Small tables with named rows and columns. After each table, cells are looked up by row and column.

vovuvi =
cols = limi, nobid, nipumu, rugo, zosafu, duv, kika
fanelol: [0.399, 0.662, 0.209, 0.163, 0.318, 0.953, 0.594]
tuda: [0.407, 0.404, 0.416, 0.415, 0.363, 0.401, 0.412]
nin: [0.392, 0.412, 0.368, 0.407, 0.381, 0.400, 0.345]
zim: [0.408, 0.505, 0.434, 0.399, 0.432, 0.403, 0.373]
nav: [0.406, 0.428, 0.397, 0.441, 0.399, 0.401, 0.382]

What is the kika of nin in vovuvi?
0.345
What is the zosafu of zim in vovuvi?
0.432
What is the zosafu of fanelol in vovuvi?
0.318
What is the nipumu of zim in vovuvi?
0.434
What is the nobid of fanelol in vovuvi?
0.662
What is the rugo of tuda in vovuvi?
0.415
What is the duv of nav in vovuvi?
0.401
What is the nipumu of nav in vovuvi?
0.397
What is the rugo of nin in vovuvi?
0.407
What is the zosafu of tuda in vovuvi?
0.363
What is the kika of tuda in vovuvi?
0.412
What is the limi of zim in vovuvi?
0.408
What is the duv of tuda in vovuvi?
0.401

zup:
         remel  sizadu  sakivu
far        144     163      78
sumeg      124     179     117
luzuvab     57     232     252
dogebit    136     170      93
lidof      130      63     110
tusale     125      79     119
tefiga     152     135      59
modisem    130     165     107
pokimev    119     190     125
kegovu     121     182     120

sizadu of sumeg: 179
sakivu of tefiga: 59
sizadu of pokimev: 190
sakivu of dogebit: 93
sakivu of far: 78
sakivu of lidof: 110
sakivu of kegovu: 120
sizadu of luzuvab: 232
remel of pokimev: 119
sizadu of tefiga: 135
sizadu of dogebit: 170
Which row has the largest sakivu? luzuvab

fad =
,nodifo,rukev,ziz,tineram,dopomo,ked,ketige,tes,buzalos
suvel,0.614,0.672,0.551,0.549,0.174,0.558,0.356,0.386,0.675
kulipu,0.704,0.623,0.537,0.555,0.390,0.550,0.480,0.529,0.798
lisakag,0.542,0.655,0.551,0.571,0.605,0.568,0.587,0.679,0.559

ziz of suvel: 0.551
rukev of lisakag: 0.655
tes of lisakag: 0.679
dopomo of kulipu: 0.390
dopomo of lisakag: 0.605
ketige of lisakag: 0.587
dopomo of suvel: 0.174
ziz of lisakag: 0.551
nodifo of suvel: 0.614
tineram of kulipu: 0.555

fozov:
cols = pudosef, kagu, nale, mamu, fubuso, kigor, giluza, kobaso, kogegu
vam: [-0.07, -6.02, 7.79, -4.83, 2.79, -5.76, 8.27, -4.35, 7.57]
venuti: [1.12, 7.00, 6.04, 6.18, 4.30, 8.59, -0.04, -4.43, 8.25]
vin: [-1.02, 0.39, -2.61, 6.78, 8.80, -0.26, 6.70, 7.62, -5.19]
bekoz: [-4.42, 5.41, -1.34, 6.91, 5.02, 1.24, 8.45, 0.06, -2.48]
donona: [2.90, -3.06, -4.53, 7.26, -3.62, -5.32, 2.96, 9.07, 3.86]
fogelit: [-0.27, 0.58, 3.26, 1.10, -3.64, -4.67, -3.62, 7.24, -0.45]

vin, kagu: 0.39
venuti, kigor: 8.59
bekoz, mamu: 6.91
bekoz, giluza: 8.45
donona, pudosef: 2.90
fogelit, kogegu: -0.45
donona, kobaso: 9.07
bekoz, nale: -1.34
vin, pudosef: -1.02

tuposep:
         subodip   tabasi    tomiv   zivopu    tuvor  mamogun   mimade
ruvub      9.618   -3.286   -7.659   -0.215  -97.983    8.944   94.499
bip      -44.476  -36.753  -40.799  -44.632  -13.534  -40.859  -80.569
vez      -36.723  -38.584  -24.730  -24.329   22.925  -41.167  -63.729
peg      -36.670  -33.500  -33.229  -35.446  -13.262  -36.963  -58.176
palolob  -26.728  -33.873  -11.757   -8.314   30.302  -35.814  -34.167
kulufa   -51.312  -35.636  -54.550  -62.334  -43.186  -40.473  -94.063
ribituz  -16.974  -18.619  -24.884  -24.958  -63.430  -15.195    9.086
lak      -23.719  -36.247   -4.763    0.042   51.142  -37.325  -33.959
pomubu   -19.352  -30.296   -9.751   -5.740   15.668  -30.111  -14.615

palolob, subodip -> -26.728
kulufa, subodip -> -51.312
peg, subodip -> -36.670
vez, zivopu -> -24.329
ruvub, mimade -> 94.499
pomubu, tabasi -> -30.296
kulufa, mamogun -> -40.473
peg, tabasi -> -33.500
pomubu, tuvor -> 15.668
lak, zivopu -> 0.042
palolob, tuvor -> 30.302
bip, tomiv -> -40.799
pomubu, tomiv -> -9.751
vez, tomiv -> -24.730
kulufa, mimade -> -94.063
peg, tomiv -> -33.229

valis.csv
,fef,zepu,nolobib,vibida,giv,mekil,zug
romilot,55.4,-59.9,31.0,-26.3,9.9,-18.0,-44.8
kesopak,18.7,-5.0,-20.1,40.6,1.1,-68.9,-36.8
zumulu,-8.5,8.0,-30.8,5.5,-9.7,-22.8,-0.6
por,22.0,-6.8,13.8,5.3,-7.1,22.6,17.3
dumez,3.9,20.6,-3.2,16.3,-4.2,-6.5,21.4
funaso,13.9,-1.8,3.6,8.5,-3.7,3.7,7.1
sorut,5.6,5.5,-5.9,16.3,2.0,-19.8,-5.3
nokemet,28.8,-15.0,16.9,2.7,-8.0,23.6,13.5
poba,5.4,-5.7,0.0,-6.0,-0.4,6.1,0.4
fot,42.5,-37.1,11.1,-25.2,-22.2,27.1,15.4
buzudip,27.9,-8.3,20.7,9.5,-9.0,33.5,23.7

What is the vibida of sorut in valis?
16.3
What is the zug of fot in valis?
15.4
What is the fef of sorut in valis?
5.6
What is the mekil of funaso in valis?
3.7
What is the giv of por in valis?
-7.1
What is the zepu of sorut in valis?
5.5
What is the nolobib of por in valis?
13.8
What is the zepu of zumulu in valis?
8.0
What is the zepu of buzudip in valis?
-8.3
What is the fef of poba in valis?
5.4
What is the zepu of fot in valis?
-37.1
What is the nolobib of poba in valis?
0.0
What is the zug of funaso in valis?
7.1
What is the giv of buzudip in valis?
-9.0
What is the nolobib of sorut in valis?
-5.9
What is the giv of kesopak in valis?
1.1
What is the mekil of nokemet in valis?
23.6
What is the giv of sorut in valis?
2.0
What is the mekil of poba in valis?
6.1
What is the zepu of poba in valis?
-5.7

